Below is a small trained network, with its code and all its weights. Each question gives an input and a target symbol and asks what happens when units are switched off, that is, made to give their printed mean instead of their output.

import numpy as np


def w(rows, s, z=0):
    codes = np.array(rows[::2]) - 128.0
    scale = np.full(codes.shape[1], s)
    scale[-1] = z or s
    return codes * scale


def f(y):
    return y / 2 * (1 + np.tanh(0.7978845608 * (y + 0.044715 * y**3)))


def softmax(a):
    e = np.exp(a - a.max(-1, keepdims=True))
    return e / e.sum(-1, keepdims=True)


def log_softmax(a):
    a = a - a.max(-1, keepdims=True)
    return a - np.log(np.exp(a).sum(-1, keepdims=True))


def net(x, mask):
    ids = ['αβγδεζηθλμξπσφψω'.index(c) for c in x.split()]
    T = len(ids)
    res = E[ids] + P[:T]
    u = 0
    for l in range(3):
        q, k, v = (res @ M[l].T for M in (Q, K, V))
        z = softmax(np.where(np.tri(T) > 0, q @ k.T / 2**0.5, -1e9)) @ v
        res = res + np.where(mask[u], z, O[l][:, -1]) @ O[l][:, :-1]
        u += 1
        y = f(res @ A[l][:, :-1].T + A[l][:, -1])
        res = res + np.where(mask[u : u + 4], y, B[l][:, -1]) @ B[l][:, :-1]
        u += 4
    return log_softmax(res[-1] @ U[:, :-1].T + U[:, -1])


Q, K, V, O, A, B = {}, {}, {}, {}, {}, {}
E = w([
[25,105,153,93,164,215,50,164,99,163,13,142],'α',
[64,132,75,76,115,106,225,102,127,129,196,108],'β',
[103,99,89,87,160,107,163,155,126,170,197,139],'γ',
[150,116,68,137,117,95,141,110,40,122,9,140],'δ',
[56,122,63,80,85,214,183,183,150,222,153,158],'ε',
[129,30,118,161,94,105,62,117,166,182,137,99],'ζ',
[171,92,137,90,103,117,126,109,153,118,77,35],'η',
[131,90,135,81,62,57,194,149,106,124,212,204],'θ',
[160,196,174,51,137,84,166,116,147,173,167,169],'λ',
[191,140,172,84,131,119,97,118,36,178,105,77],'μ',
[134,127,150,111,79,162,180,62,125,162,132,41],'ξ',
[146,77,165,67,74,91,101,43,209,124,59,124],'π',
[54,87,116,122,109,95,151,145,86,132,251,134],'σ',
[80,168,149,82,183,105,148,109,154,161,213,120],'φ',
[179,137,67,74,236,242,84,32,97,144,167,152],'ψ',
[130,127,233,159,84,186,134,103,102,186,106,211],'ω',
],0.022)
P = w([
[95,254,32,72,64,72,135,144,134,72,166,160],'0',
[109,199,78,79,70,76,123,134,138,82,167,162],'1',
[105,148,99,67,93,86,135,133,122,97,145,178],'2',
[88,133,122,83,110,100,137,120,114,111,135,156],'3',
[76,108,132,98,123,117,145,115,102,138,123,144],'4',
[78,95,153,107,134,123,146,101,91,155,115,132],'5',
[77,79,166,121,150,128,159,84,78,177,112,121],'6',
[78,50,170,126,145,128,154,72,76,196,101,113],'7',
[81,35,175,136,146,134,153,69,59,201,98,116],'8',
],0.0099)
Q[0] = w([
[195,157,154,247,112,137,117,143,148,106,68,85],'L0H0',
[166,150,101,167,172,141,161,179,153,114,172,156],'L0H0',
],0.013)
K[0] = w([
[129,225,29,78,142,138,108,178,172,53,254,200],'L0H0',
[97,176,162,131,69,63,171,224,149,134,98,112],'L0H0',
],0.0088)
V[0] = w([
[244,117,97,137,185,129,91,194,33,101,57,85],'L0H0',
[153,167,139,131,112,153,39,17,53,169,84,252],'L0H0',
],0.0045)
O[0] = w([
[102,118,155,2,204,85,94,111,56,110,77,151,116],'L0H0',
[181,165,101,207,103,84,130,91,145,165,143,164,254],'L0H0',
],0.014,0.0075)
A[0] = w([
[141,107,118,152,2,154,153,154,89,53,132,66,3],'L0N0',
[122,49,16,198,149,93,116,159,162,38,98,18,133],'L0N1',
[156,105,109,141,111,172,120,60,118,103,131,94,122],'L0N2',
[68,94,166,149,205,58,140,117,113,79,148,142,57],'L0N3',
],0.007,0.0034)
B[0] = w([
[101,120,162,101,49,155,151,124,93,119,59,221,253],'L0N0',
[122,91,120,88,245,96,127,174,136,187,133,154,182],'L0N1',
[207,105,142,80,196,129,191,195,123,108,127,135,227],'L0N2',
[161,164,118,106,143,94,173,133,124,130,47,148,201],'L0N3',
],0.012,0.0022)
Q[1] = w([
[174,126,73,147,209,84,3,234,100,131,56,240],'L1H0',
[209,171,191,229,171,190,23,170,197,36,57,84],'L1H0',
],0.0038)
K[1] = w([
[133,138,61,174,172,183,44,175,87,77,104,158],'L1H0',
[51,236,102,101,141,198,78,167,172,34,155,254],'L1H0',
],0.0052)
V[1] = w([
[70,113,173,126,85,41,70,153,255,159,24,130],'L1H0',
[116,108,30,157,183,96,151,128,177,27,125,198],'L1H0',
],0.0046)
O[1] = w([
[24,174,134,91,201,92,151,20,183,108,107,6,162],'L1H0',
[67,64,93,148,142,86,195,103,107,62,91,173,2],'L1H0',
],0.011,0.00091)
A[1] = w([
[230,108,70,118,105,76,192,148,132,144,175,155,105],'L1N0',
[60,93,200,196,123,106,57,97,200,168,136,131,142],'L1N1',
[170,170,55,134,101,25,125,167,98,166,144,2,195],'L1N2',
[21,144,199,108,150,115,121,65,165,185,177,85,2],'L1N3',
],0.0061,0.0033)
B[1] = w([
[71,141,170,96,182,164,99,2,105,82,160,91,254],'L1N0',
[170,107,124,178,149,228,143,81,116,141,150,124,219],'L1N1',
[84,154,210,96,77,125,136,182,180,159,124,225,180],'L1N2',
[76,62,92,137,22,116,89,120,52,98,128,89,226],'L1N3',
],0.0085,0.0084)
Q[2] = w([
[82,137,90,92,191,150,91,55,73,174,113,171],'L2H0',
[104,17,120,119,68,195,155,2,207,190,237,144],'L2H0',
],0.0077)
K[2] = w([
[140,136,88,127,255,180,120,114,74,116,137,142],'L2H0',
[182,56,160,126,145,201,114,96,125,129,110,104],'L2H0',
],0.0093)
V[2] = w([
[133,97,253,124,41,78,184,120,173,132,135,188],'L2H0',
[15,54,159,179,153,78,38,134,151,196,218,153],'L2H0',
],0.0059)
O[2] = w([
[210,138,167,138,51,113,173,94,33,42,101,105,4],'L2H0',
[183,167,143,135,60,2,76,175,124,124,161,133,121],'L2H0',
],0.0087,0.012)
A[2] = w([
[126,106,153,200,63,89,65,148,74,168,83,200,232],'L2N0',
[209,134,73,55,65,63,126,255,137,130,224,98,215],'L2N1',
[183,120,110,164,209,146,142,128,184,89,106,231,117],'L2N2',
[90,150,144,182,170,164,69,94,133,133,106,148,8],'L2N3',
],0.0074,0.0015)
B[2] = w([
[212,98,95,123,78,160,98,80,246,93,141,254,209],'L2N0',
[50,100,136,190,152,95,66,143,23,88,119,91,174],'L2N1',
[118,156,114,143,12,22,79,150,158,129,142,69,192],'L2N2',
[73,104,189,120,203,71,190,151,112,62,120,155,248],'L2N3',
],0.0091,0.016)
U = w([
[74,174,80,78,107,115,92,76,255,147,159,155,168],'α',
[65,140,191,127,110,90,210,176,179,127,111,152,105],'β',
[111,83,140,157,199,140,109,114,66,113,133,130,85],'γ',
[165,127,7,104,121,71,155,73,111,173,58,155,179],'δ',
[114,187,96,128,69,142,139,150,190,130,110,131,166],'ε',
[124,52,140,135,73,74,110,123,173,150,136,68,75],'ζ',
[113,65,185,37,61,71,126,187,183,126,90,54,195],'η',
[110,138,161,65,73,111,146,106,221,74,129,138,1],'θ',
[116,220,162,157,108,104,141,124,170,94,101,118,167],'λ',
[136,164,139,61,105,127,71,109,99,168,87,165,106],'μ',
[128,136,153,97,114,213,101,110,133,109,159,101,205],'ξ',
[123,112,116,153,70,91,151,48,203,128,111,49,125],'π',
[117,86,156,118,97,122,135,168,157,78,144,151,46],'σ',
[108,185,144,220,113,136,120,141,167,99,128,82,167],'φ',
[128,135,124,108,121,125,116,111,166,82,139,126,88],'ψ',
[148,177,113,211,128,126,152,70,196,120,149,142,83],'ω',
],0.0069,0.0087)

Each question gives the input, a string of symbols that net reads in full, and the target symbol t.
The units are the heads (2 rows each of Q, K, V and O) and the neurons (one row each of A and B). Each row of codes is followed by its name. A weight is (code - 128) times the scale printed after its matrix; where a second scale follows, it is the last column's (O, A, B and U).
mask holds one flag per unit, layer by layer, with each layer's heads first. A switched-off unit (its flag False) gives its mean, the last column of its rows in O or B, instead of its output. The means were averaged over made-up inputs and are rounded, as every weight is.
A unit's drop is (log p(t) with every unit on - log p(t) with that unit switched off) / (log p(t) with every unit on - log p(t) with every unit switched off).
The circuit of an input: a set's keep is (log p(t) with only the set's units on - log p(t) with every unit switched off) / (log p(t) with every unit on - log p(t) with every unit switched off). Starting from the 12 units with the biggest drops (on a tie, the unit counted first), units are removed one at a time, each time the one whose removal leaves the highest keep (on an exact tie, the one counted first), for as long as the keep stays at least 0.8.
units of the circuit, in order: the units of the circuit, biggest drop first
most important unit: the unit with the biggest drop
k most important neurons: the k neurons with the biggest drops, biggest first
top k neurons in layer l: the k neurons of layer l with the biggest drops, biggest first
input ξ σ ζ, target ζ: 4 most important neurons	L1N1, L2N1, L0N1, L1N3
input σ θ φ γ, target γ: top 2 neurons in layer 2	L2N1, L2N2
input σ α ψ α, target β: units of the circuit, in order	L2N3, L2H0
input α α α ψ α η, target α: most important unit	L0H0
input σ ω ψ φ η, target α: 3 most important neurons	L1N0, L1N2, L0N0
input α ψ α α, target γ: top 3 neurons in layer 1	L1N2, L1N1, L1N3
input α η ω φ θ, target ω: units of the circuit, in order	L0H0, L2H0
input λ ψ ζ δ, target α: 2 most important neurons	L1N0, L1N2
input φ δ ζ β, target ζ: top 2 neurons in layer 2	L2N1, L2N3
input α ψ α, target β: units of the circuit, in order	L2N3, L2H0, L1N3
input α α α σ α σ θ, target α: top 2 neurons in layer 1	L1N1, L1N0
input β σ α φ γ φ α α, target α: units of the circuit, in order	L2H0, L2N0, L0N2
input φ ψ θ σ η ω φ λ ξ, target α: units of the circuit, in order	L1N2, L2H0
input σ θ α φ α μ α δ γ, target δ: 3 most important neurons	L0N3, L1N3, L0N1
input α α α σ θ σ α ξ π, target π: units of the circuit, in order	L2H0, L0H0
input α α σ λ σ ψ α, target γ: 3 most important neurons	L2N3, L0N2, L1N2
input ξ ε α φ μ σ, target μ: units of the circuit, in order	L0H0, L1H0, L0N3
input σ ψ ξ σ α ψ α, target α: most important unit	L1H0
input σ θ σ η, target η: top 2 neurons in layer 0	L0N1, L0N0
input ξ π σ, target π: units of the circuit, in order	L1H0, L0N0, L0H0, L2H0
input α λ β η σ φ ψ σ, target η: units of the circuit, in order	L0H0
input λ σ θ, target θ: units of the circuit, in order	L0N0, L2H0, L0H0, L2N0
input σ φ ε, target ε: units of the circuit, in order	L0H0, L2N3, L2H0
input α η β α ξ σ, target ξ: units of the circuit, in order	L0H0, L2H0, L1H0, L2N3
